Each row has a hidden stage along a path, written after it and counted from one end. A new block has a new path.
[  65   31 -295 -164  254  181   99 -109   -3  349 -413  -71  421   94
  198   20   16  -69  240 -240   61 -310 -167 -175  160  110 -126   -1
   85  106  -19 -176 -308  163   80 -128 -114   -2  128 -382 -212 -266
  306  -19  -20  123  103 -349  226  -51   58   68] : 35
[ 228   42  137 -182 -182  -57   17  378   69  209  194  280 -259  -96
 -201 -112 -177  146 -418  102   86  216   20  213 -260  330  158  -10
 -302 -220 -268  213  154  -15  -18  214  -36  385 -212  208  118  143
  -49 -151  146 -345  -11  177  -93  166  116  156] : 38
[-110  -40 -290   33 -224 -139  162   93 -186  -98  -81 -131  179 -158
   10 -280  326   37  364 -270   39  -42 -217 -156  266  131  -17  106
  -26  177    5    2  -86  -43   20  113 -270  -86   16   78   43   23
   -2   18  -42  169   36  130   53  138 -204  -27] : 11
[ -87  122 -103  -80 -218   71   41   49    3  313  -29  -97  206  -92
   95 -297   70  254    9 -168  118  125 -129  -51  -25  285  -68  216
 -167  143   38  128 -182  -29 -202  -50 -101   35   28 -189   12  151
  170  152   79   41   12   15  288  134  134   79] : 34
[ -43  -61 -116 -321  -29  264  192 -157  -15 -405 -222   44  -68 -308
  307 -230   93  127   86   13 -200 -236  -94  -23   -5  428 -117 -325
   70  191 -339  115  295  -24  -60   11  167   55  102 -265 -158 -102
 -147   78   84  203 -428  287 -201  188  -19  296] : 4
[  63  154  -93  -27   47 -183   22  170   39  178  238 -125 -237  182
   74  107  -85    2  -48  -21  183  245  -17  -61  244    3  -37  270
  -27  201   77  -18  -63 -226  -41   34  -48  -89  149 -106  139  191
 -105  176  -56   48  371  153  130  120  188   85] : 25
[ 166   58  -71  -91   27  -95  107  123   61   24   15 -148   71   50
   -6   99 -170  -37   39 -209  110  -12 -127   10  223  198   44  124
   32  182  128 -114 -165   27  -42   55 -182  -75   23 -160  -31   47
   37   37 -213   19  228  -19  113  -43   26  111] : 31
[ 143  204  100 -162   34 -141  -16  238  114   14  319  348 -367  149
  -44    2  -84   -1 -303  162   36  216   17  121   92   34   75   -1
    6  -96 -111  138  225  -26   66  109  -13  185  -57  182  145   22
 -206  -13   12 -206  113   66 -124  181   33   55] : 43
[ -32   27  291   91 -192 -262   13  151  -63  -37  101   89  -38  152
  -92 -131    7  -26   62  -56  -58   43 -151   59  263 -104  176   44
  134 -165  105   -7  -59   12   67  199 -232   -1  -71  213   11  -60
 -141 -338  -69 -186   97  -71 -131  -42 -265   22] : 43
[ 200  113 -118  -90  -67 -108   47  119   28  233   86 -101    0    2
  -43  -59 -221  112  -59 -222  115   31 -190   -7   74  106   30  243
 -132   95   56   -4 -268  -68  -43   89 -261  -63  -21  -63   72  129
  112   -4  -80   22  228 -100   54   15   79   76] : 39
[ -16   85  -68   31   24 -149   52  249 -113  330   -8  250   30  225
  -29  -57  234  -47   81   37  116  171   11  -69  108 -103   57  100
  -39 -171  -92   29   41   41  148   19 -111  174  -51  181   81  -70
   67 -107   57 -131  172  -24  165  114  -21 -113] : 37
[ -75  115  133  -96  182   32 -232  -48  -65  329 -283  113  207  301
  -66 -131   73  -16   58   41   90  122  -70   71 -267  -35   12  117
  -24 -239 -189    4 -143   82 -126 -171   16   58 -174   20  -76   46
  227   86  -46   45  140 -282  454   -1  157 -199] : 33
[  21  -71 -266  -83 -199  -19   92  137 -114  184 -148 -157  155 -245
   -2 -255  152   94  129 -199   33  -17 -168  -51   60  347   10  101
 -180   85 -135   51 -114  -41  -70   97 -158  123   16    8   25  118
   89   67   83   65   20   96    7  101   17  110] : 13
[ -13   95 -150 -182   26  -63  -48   31 -157 -130 -218  166   40 -159
   10 -205  245  -12  197  -62 -171   19 -170  106 -154  305  143  -32
  170 -110 -306   94  112  199 -150    7  -19  130  -83  134  103 -158
  -17   -5 -102  168 -105  -23  -94  209 -115  -88] : 42
[ -84  131   29   72    4  -79  106  129   62  436   45  208  127  274
   -1 -134   66  -23  -18  -30   39  -10  -24  -48  311 -142  118  116
   88 -206  118   -5 -143  144  169   31 -112  162   59   63   39 -156
   66 -240  102 -266  205 -267   44  -29 -102   16] : 44
[  50  178  -29  -77 -120  -22  127   65  109    3  203   74 -134 -112
   49 -214 -124  226 -189  -79 -110  -51  -97  -18   33  195   82   94
   90  -94  101  150  -41   25 -102   81  -69  -57   14  -22   59   90
  -35 -141  -54   82  -19 -103 -171  136  -70   96] : 42
[-119   34  611  232 -184 -146  132   64  159  161   43  -60    3  500
  -68 -128 -388  133  -54  -16   41  114  -18  111  136 -283  281  202
  -24 -265  225  -42 -192  -26   44   57 -151 -187 -139   10  -64  207
   92 -319 -129 -284  209  -29  303 -345  -42  142] : 37
[  -9   27  462 -278   95  164 -143 -122  213 -389  -16   92 -135  144
   -4  -17 -254  -22 -270  132  -44 -178  -78  117  -64  184 -104 -323
  151  -74  -54    7  104  -33  -96   45  149  -58 -123 -187 -342    8
 -226  -94 -107  -35 -116  -96   50   34  -22  149] : 19
[ 206 -101  -13 -176 -222 -224   96  446  -92 -126  147  103 -197 -132
  -78  131  114 -115  -69   12   99  211  -46   42  235  428   12 -168
 -180  133 -198   29  333 -129   92  260 -173  277  -64  159   13   29
 -232  -40   -8 -192   25  412 -165  178  -70  184] : 29
[-212  -25 -258  203 -143  146  204 -103 -117  115 -253 -245  335 -326
  369 -560  311  315  385 -215 -177 -292 -144 -229  170    9  -30  167
  265   23  229   79 -298   70  -73    7 -119 -125  270 -166 -105  -12
  169  -67  223  263 -238 -118  -46   59 -128  159] : 11
[ -81    2  198  -59 -118 -154   78  129  115  134   80 -125 -206  249
 -131   50 -240  -55 -133   -2   79  190  -17  112  109  230  190  102
 -159  -40 -146  -22   24 -147  -63  102   67   31  -12  -45  104  193
 -125  -71  -88 -148  326  233   93  -42   88  189] : 19
[  -2   -9  109  -63  207  -59   -9  -77  124  124  -88  -93  -48  386
  109   65 -177 -197   59   27   78    3  -79   31  407 -133  -19   11
   13  127 -105 -154  -40 -154  186   -4  -69  -44  150 -112  -68   25
  -26  153   33  -83  277  -23   99 -213   95  221] : 9
[ -71   28  126 -139  130   51  -89   -7   83  158  -26  107 -123  299
  -14  -30  -67  -52 -138  118  126  -31  -30  -75   -9  -57 -137  -94
 -110 -114 -200   -4   14 -187  124   22   50    8  -38  -67 -131   25
  -40  -79  121  -41  150  -80  192   92   84   48] : 18
[-139   77   97 -111  221   58  -51  -62   96  125  -91  122  -73  307
  -28  -35  -30 -101  -74  107   33  -63    5    1  -26  -17    9  -52
   80 -197 -179  -20   -1   -1   34  -34  180   36   -1  -71  -59  -58
  -54  -96   22  -20  179 -132  156   69   48   -4] : 16
[  44   99 -324 -111  104   55  -96  122 -125  515 -216   93  343  -50
  -56 -194  243   27  113 -155  201   30 -118  -37 -165  152  -60  185
 -112  -28 -135   27 -272  146  -52  -49 -131  243  -43  -15   30  -94
  283   85  142  -10  132 -252  316  185  127 -136] : 33
[   8 -160  -65   97 -395 -141  221  373 -148  -67   48  -70   40 -331
   42 -224  264  113  144 -125   -2   -5  -83  -91  253  287   49  -41
  -33   47   73   71   67  -51   64  298 -243  159   41  120  -39   17
 -121 -238  148 -124 -137  305 -184  157 -223  222] : 22
[  63  -87 -438 -159   62   63  329  207  102   73 -107  349   31 -241
   93 -139  180 -115   26  -65  -82 -315  -65 -107  219  416   43 -384
  -23  -70 -403   45  298  158  469  238 -194  356  119   70   20 -448
   57 -325  354 -139 -173    6 -359  184 -302  330] : 41
[ -69  -78   37 -190    4  -36  -18  -48   68 -187   -8   12 -183  -53
    9 -107  -15 -139  -53   35 -100 -105 -138   60  174  324   -6 -243
   29   34 -328   18  195 -151   80  183    7   82   99    9  -32  -62
 -227  -64  130   17  -16   89 -285   78 -134  259] : 10
[-132  228 -311 -150  264   69 -151  -56  -14  726 -147  197  124  183
  143 -154  261  -43  -25   75   19  108  -27  -95   -5   96  -78  156
   17 -158 -263   88  -76   44  -22 -204  111  248  188  -59  117 -110
  208  169  246   93  212 -367  133  181  201  -88] : 40
[-132  -17  107  137 -158 -129  111  327  -60  102   -5  245  233   45
 -305 -233  257  -27   63  -72  119   36    8   73  -37  109  241   19
   21 -324   39   39  -32  272   66  171 -136  249 -230  293   19 -106
   32 -373   13 -309   61  -44  203   93 -268 -126] : 28
[  54  107 -149  -44 -121   21 -101  137 -221  142  -72    3   11 -251
   93 -409  296  324   42   37  -38  212  -43    2 -269   89  -20  275
  -45 -107  -49  249  -44  -24 -320  -84   12   91  -88  173   56  368
   87  315   33  229 -131   60  122  232  219 -150] : 11
[ 169   59  421 -259 -148 -134  -33  144   66 -123  226  -17 -292  334
 -189  204 -335  -31 -327   66  146  238  -47  134  160   89   -3   36
 -207   64   26  -17   61 -217 -162   47   61  -25 -214  -31  -97  359
 -277   93 -354 -172  265  214  129  -48  186   14] : 10
[ 227  -65 -165   75 -116 -209  193  401  -64 -213   95    4  -45 -128
  115  -83  202   11  173  -46   64  112  -42  -61  441   15   11   23
    5  174  115    6  189  -50  204  165 -375   41    3  256  -18  166
  -51  192  -22  -34  -22  285  -38   17  -97  147] : 16
[  12  -30   88  152  234   -2   31  193  146  421 -198  214  100  297
 -246 -224 -117  -17  -97  101   87  -38  104  128 -271 -155  305   86
 -115 -596 -216    1  -88  190  242   31  -95  180 -243  332   17  115
  342 -204  148 -221  198 -273  318 -185   30  -13] : 19
[-157   61  340 -107  217  213  154 -210  495  222  -47 -139 -203  481
  317   93 -526    9 -332  212 -100  -73  125    5  269  154   32 -108
   53  -79  -61  -53  125 -158   57 -163  286 -130  262 -473 -196  186
   34   66   48  -22  166  -33  130 -293  250  512] : 21
[ 128  245   18  -88  136    7   -8  169   -3 -198  159  369 -107 -103
   86 -131  178  108 -116  113 -112    5   40   66  -44   29   56  -11
  418 -182  165  161  119  273 -133    9   76  128  -38  117  -13 -102
 -155  -52 -107   11 -155 -142 -128  272  -74 -122] : 39
[-242   89 -363 -175   46  207   59 -295  -25   71 -140  -62  335 -210
  132 -357  275   42  166 -239  -54 -333 -213 -172  175  301 -183   -8
  177  183   -3   24 -223   77 -117  -62   35  -26  221 -288  -84 -181
   28   54  106  276  -67 -303  -29  195 -126    8] : 4
[ -75   14  -53 -245 -145  111  165 -115  -37  -15 -214  -58  164  -62
  234  -62   46   38  135 -188 -145 -248 -225 -156  271  343 -103 -166
  108  141  -29  -31  -45   32  -64   -1  -11  -23  130 -366 -197 -235
  -47 -188  -80  110 -116  -53 -125   84 -124  177] : 42
[  56  -25 -344 -184  114  136  154   88  -61   34 -223   62   28 -247
  276 -100  280   -9  103   34 -157 -141    4  -83  153  358  -36 -145
  170   23 -193   56  188  110   -4  -20  132  246  203 -102  -67 -116
  -39  108  110  130 -162   87 -218  180   39  174] : 12
[-139  114   20  -35 -163   84  -19    2 -175  203 -180  -15   73  -69
  233 -335  191  315  156  -15  -25  149  -81  -48 -230   64  -39  186
   -5  -20  -76  178  -93  -31 -259  -88   65   19   16 -147    4   69
   89   41   96  124 -151  116  224  218  159    0] : 36
[-110   90 -148  -95  201  227   68   -7   21   19 -218  182   11  -79
  182 -255  199  129   36  114 -102 -136   69  -35 -246  136   16  -71
  206 -217 -179  131   96  181  -71  -86  245  122   36  -88  -56  -91
   43  -16  117  136 -174  -33   95  241   66   22] : 18
[-105   90  133   84 -164 -162   77  270 -250 -280  -57  234  142   16
 -127 -198  401   69  285  -50   30  168  -21   61 -109  -14  186   86
  214 -175  111   80   68  282 -164   37  -50   53 -278  245   18  -65
  -88 -170 -276  -48  -83  158  279  219 -212 -309] : 32
[-321  155  155 -107   10   86 -114 -153   57  386   -4  101  139  307
 -199 -240   42   -7 -150   -5  125   16  -55   37  -68   41    6  135
  -44 -189  -59   55 -244   33 -168  -73  221  111  -44  -95    5   13
  -25  -91   51 -128  252 -267  287  101   63 -153] : 8
[  71    2  -98 -136    1  -51  -81  190   40   54   60   48    8 -134
   -1 -108  159  -93  -88   15   43   51  -74   52  228  329  -48  -69
   23   73  -76   46   94  -12   10  118  -98  252   80   94  -31   32
 -103  163  137  -86   41  -11 -106  122  -16  146] : 17
[ 185   16   -9  125 -239 -341  108  327 -177 -123  182  -65 -164 -102
   90  -87   82  106  181 -106   -8  197 -136  -34  301  -59   89  190
   55  108  147   37   20 -141   41  216 -376  -88   18  216  104  141
 -105  -47  -81   27   47  235 -163   57 -124   88] : 38
[ 212  203   16 -244  256  -39  -32   49  171  223  -76   -4  -68  349
  112  197 -288  -83  -89   29  104  283  -23  186  134  131   83  179
  -56  160 -137  -60   34   32  -93 -195    7   52   18 -163   72  161
  119  462 -225  -31  307   35  298 -146  369  121] : 38
[ 108  -65  218 -110   30  -98   42  149    1 -205 -142   84  -27  131
  -13   80  -93 -140  103   -8   28   19  -91  150  102  124  112 -163
   49   20 -173  -86  130   56  101  132 -125   88  -99   11  -96 -136
  -81 -122  -96 -176    7  163   48  -57  -82  169] : 34
[  84   39 -157    6  -79   20  -30  226  -50  251   -9    4  191 -158
   21 -276  201  169  -11  -70  124   43  -61  -82    2  118  -90  145
  -79  -32  108   98 -138   10  -45   25 -207  115  -45   89  -81  190
  165  134  127   21  -10 -121  193  127   66  -13] : 22
[ -45   12  194   48 -114 -222  -13  101 -141 -223  -55 -110  -19   92
  -61 -119   86  -30  230  -60  -29  174 -111  153  147  -10  198  167
  152   10   44  -22  -34   31 -177   64  -56  -48  -78  149   55  139
 -163   64 -245   -6  120  188   76  -35  -57  -46] : 11
[  74  133   70 -276   38  -33  -37  114  133 -112  183   10 -227   68
  164  160  -65  -78 -168   86   91  230  -18   86  275  358 -113  -64
   50  334  -55   27  230 -128 -120   12   94  105  155 -229  -14   45
 -262  302  -52  -58   99  262   16  159  169  242] : 29
[  60   91 -149 -145  -55   28   46  146   52   10   65   73  -67 -177
  -10 -260   65  129 -112   -1   36  128  -28  120  -51  302   61   91
  -84   49 -138  170   88   37 -128   36   13  189  -28   82  114  190
  -27  258   58  -19  -26  158   28  166  120   90] : 10
[  37   63  -39  -27 -154  -74  209  254  -18  -24   80   70   47  -11
 -184 -118   63   78  -36 -117   70   32   -9   29   60  165  171  132
   -9 -105  130   48  -53  167 -106   73  -16   91 -164  106   39  130
  -55  -94 -221 -103  117   90  113   99  -54  -93] : 13
[ 178  -23  448  -71  -34   -8  -22   88   82 -122  -56  -84 -101  192
  102   39 -314  113 -130   92  -17   74  -27   89   17   16   15  -32
  -10  -73   71  -18   42 -117  -79   -6  -80 -128 -136  -82 -268  295
   16   32 -182  -14  -33   57  168 -193  136  183] : 29
[ 133   60  563  -61  -61 -154  -22  249  202   86  254  155 -422  426
 -277   94 -496   75 -500  231  107  300  113  213 -229   10  219   51
 -273 -389 -134   81  156 -181  -18   90   41    2 -330  183    4  429
  -57 -171 -161 -241  245  122  203 -112  173   71] : 30
[ 147    2   71  -73  -33  -49  145  208   83 -119   73  -10  -85   64
  -25   50 -146   32  -87  -45   84  -23  -25  -19  129  124   23  -23
  -26   10   79  -31   28  -32   39  100 -109  -47  -89  -37 -113  130
  -50  -69 -152  -41   86   98   94   12   -3  116] : 23
[-163   92 -303   72   52  -23   33  -87   14  215  -35 -162  290  -54
  323 -219  256  -25  313 -229   44 -126 -214 -218  525   52 -184  112
  247  333  197  -65 -235  -39  105   24 -279  -96  399 -240  -37 -216
   85   97  226  148   89 -227   16   72 -142  188] : 34
[ 185  170 -283 -128    7  -17   40  300  -88  154  -40  305  197 -178
  -57 -214  281   88   32  -91   68  106  -56   77  -72  200   90  121
   25  -70  -23  135   -4  328  -69  -11 -155  316 -152  207   98  -57
  137  132  -38  -88  -45  -93  116  217   12 -154] : 41
[-126   48  -18 -161   47  121  -58   -7   43  218 -155   35  -67   37
  147 -182  102   90 -105  162  -71   97   27  -24 -140  297  -41  -36
  -69 -156 -298  139  173  -91 -122 -118  187  116   39  -68  -49  177
   57  169  129  150  -35   30  125  128  189  101] : 20
[ 143  -85  125  -81   59 -306   15  210  105  -20  111  -19 -190  239
 -250  186 -212 -355  -87  -18   83   97  -85  210  407  162  218  -41
  -58   14 -184 -155   88  -78  190  242 -161  153   -9  208   95   39
 -201  -38  -94 -273  399  100 -170 -176  -86  198] : 11
[-135   53 -132  -79 -140 -137   86  240   76  556  179  161  -19    8
 -421 -101    8  -75 -324  -84   85   66   -5   47 -128  547  251   80
 -225 -375 -253   96  -51   63  -28  190   56  343  -64  151  242  -13
   19 -417  114 -198  347 -150  -85  197 -107  -14] : 32
[ -91  110 -189   43  231  101  -65  -94 -132  148 -302 -151  228    5
  410 -200  306   56  396  -37  -28  -45  -71  -95  190 -166 -108  205
  382  164  143  -37 -234   95 -136 -160   55  -26  290 -236  -82 -100
   59  282   82  191    1 -101  182   84  152   27] : 16
[ 181   61  254 -112  143   77  -44   66  164   70    3  208 -286  197
 -104 -203 -334  196 -375  258  -14  123   98  200 -394  -67  143   46
 -226 -403 -295  172  151  -76   -5  -55   66   38 -295  238  -17  461
  139  141    1  -14  -11  -16  175 -109  274   39] : 7
